Below are the code and all the weights of a small trained network. Each question names an input and a class and asks about switching units off, where a switched-off unit gives its printed mean instead of its output.

import numpy as np


def w(rows, s, z=0):
    codes = np.array(rows[::2]) - 128.0
    scale = np.full(codes.shape[1], s)
    scale[-1] = z or s
    return codes * scale


def norm(h):
    return h / np.sqrt((h * h).mean(-1, keepdims=True) + 1e-5)


def f(y):
    return np.maximum(y, 0)


def log_softmax(a):
    a = a - a.max(-1, keepdims=True)
    return a - np.log(np.exp(a).sum(-1, keepdims=True))


def net(x, mask):
    res = np.array(x, float).reshape(1, 4) / 4 @ E
    u = 0
    for l in range(2):
        y = f(norm(res) @ A[l][:, :-1].T + A[l][:, -1])
        res = res + np.where(mask[u : u + 6], y, B[l][:, -1]) @ B[l][:, :-1]
        u += 6
    return log_softmax(norm(res)[-1] @ U[:, :-1].T + U[:, -1])


A, B = {}, {}
E = w([
[46,97,164,132,74,131,151,125,2,96,149,203],'x0',
[173,132,57,226,121,98,37,228,137,95,142,175],'x1',
[138,97,9,107,69,221,110,109,109,67,76,130],'x2',
[174,232,213,115,198,125,127,135,138,142,48,69],'x3',
],0.0083)
A[0] = w([
[59,123,45,140,81,58,89,195,65,85,131,51,35],'0.n1',
[121,202,231,168,103,102,195,30,2,157,31,136,108],'0.n2',
[100,204,203,79,94,175,30,24,189,79,50,115,153],'0.n3',
[87,167,137,59,161,132,189,182,168,20,23,62,109],'0.n4',
[58,40,180,135,89,163,80,135,63,78,190,148,253],'0.n5',
[105,112,60,29,161,233,154,37,188,93,85,43,34],'0.n6',
],0.006,0.0026)
B[0] = w([
[118,57,94,209,121,162,156,189,125,200,141,100,174],'0.n1',
[155,136,156,149,164,105,183,169,148,57,121,187,246],'0.n2',
[137,167,151,185,76,122,167,195,129,94,137,120,212],'0.n3',
[121,157,68,146,160,107,125,170,53,163,255,115,201],'0.n4',
[95,81,124,90,152,56,148,85,214,76,153,122,254],'0.n5',
[53,159,49,188,77,138,135,128,84,196,109,126,252],'0.n6',
],0.0091,0.0066)
A[1] = w([
[254,123,94,186,180,125,41,186,156,220,148,67,158],'1.n1',
[115,106,72,45,92,220,106,83,152,116,102,170,88],'1.n2',
[241,153,138,214,151,159,70,177,203,84,124,82,209],'1.n3',
[116,46,18,167,111,183,208,116,129,109,111,164,146],'1.n4',
[170,75,94,92,133,192,116,135,158,121,70,52,3],'1.n5',
[160,142,98,181,89,157,81,180,85,53,95,179,183],'1.n6',
],0.0084,0.0027)
B[1] = w([
[17,4,85,144,33,82,179,107,176,96,153,121,237],'1.n1',
[128,121,183,63,124,187,33,82,127,135,107,128,157],'1.n2',
[151,130,201,184,155,80,161,129,120,107,180,203,221],'1.n3',
[99,135,132,58,76,139,59,84,110,98,84,93,245],'1.n4',
[114,202,132,56,149,131,91,75,91,186,124,183,139],'1.n5',
[133,88,179,87,158,129,150,66,185,131,156,119,194],'1.n6',
],0.011)
U = w([
[106,255,36,154,86,224,177,138,61,169,108,62,98],'0',
[64,76,123,156,85,37,207,87,194,62,217,166,234],'1',
[88,96,104,27,70,199,75,35,133,74,83,147,133],'2',
[210,155,65,80,198,169,68,173,113,174,85,182,3],'3',
[212,151,73,77,203,186,91,147,124,201,80,216,3],'4',
[197,202,204,155,192,111,184,163,109,90,154,190,175],'5',
],0.01,0.0046)

Each question gives the input, the list of numbers given to net, and the class t.
The units are the neurons (one row each of A and B). Each row of codes is followed by its name. A weight is (code - 128) times the scale printed after its matrix; where a second scale follows, it is the last column's (A, B and U).
mask holds one flag per neuron, layer by layer. A switched-off neuron (its flag False) gives its mean, the last column of its row in B, instead of its output. The means were averaged over made-up inputs and are rounded, as every weight is.
A unit's drop is (log p(t) with every unit on - log p(t) with that unit switched off) / (log p(t) with every unit on - log p(t) with every unit switched off).
The circuit of an input: a set's keep is (log p(t) with only the set's units on - log p(t) with every unit switched off) / (log p(t) with every unit on - log p(t) with every unit switched off). Starting from all 12 units, units are removed one at a time, each time the one whose removal leaves the highest keep (on an exact tie, the one counted first), for as long as the keep stays at least 0.8.
units of the circuit, in order: the units of the circuit, biggest drop first
k most important neurons: the k neurons with the biggest drops, biggest first
k most important neurons of layer l: the k neurons of layer l with the biggest drops, biggest first
drop when u is switched off: that unit's drop, to one decimal
input [0,-8,0,-1], class 0: 2 most important neurons of layer 1 -> (1.n1 1.n3)
input [3,0,-2,5], class 5: units of the circuit, in order -> (1.n1)
input [6,7,3,3], class 2: 2 most important neurons -> (1.n4 0.n3)
input [-3,2,7,1], class 2: 2 most important neurons -> (1.n4 0.n6)
input [-3,-2,-7,1], class 5: units of the circuit, in order -> (0.n1 0.n4 1.n1)
input [-2,-2,-5,2], class 5: 2 most important neurons -> (0.n2 1.n1)
input [7,3,-1,4], class 5: 4 most important neurons -> (1.n1 0.n2 0.n6 1.n4)
input [1,0,6,7], class 0: 3 most important neurons -> (0.n6 0.n4 1.n1)
input [7,1,-3,4], class 5: 2 most important neurons of layer 0 -> (0.n2 0.n6)
input [-2,-6,-6,6], class 5: drop when 1.n1 is switched off -> 0.2
input [-2,3,7,-1], class 2: drop when 1.n2 is switched off -> 0.0
input [2,-3,-4,2], class 5: drop when 1.n1 is switched off -> 0.4
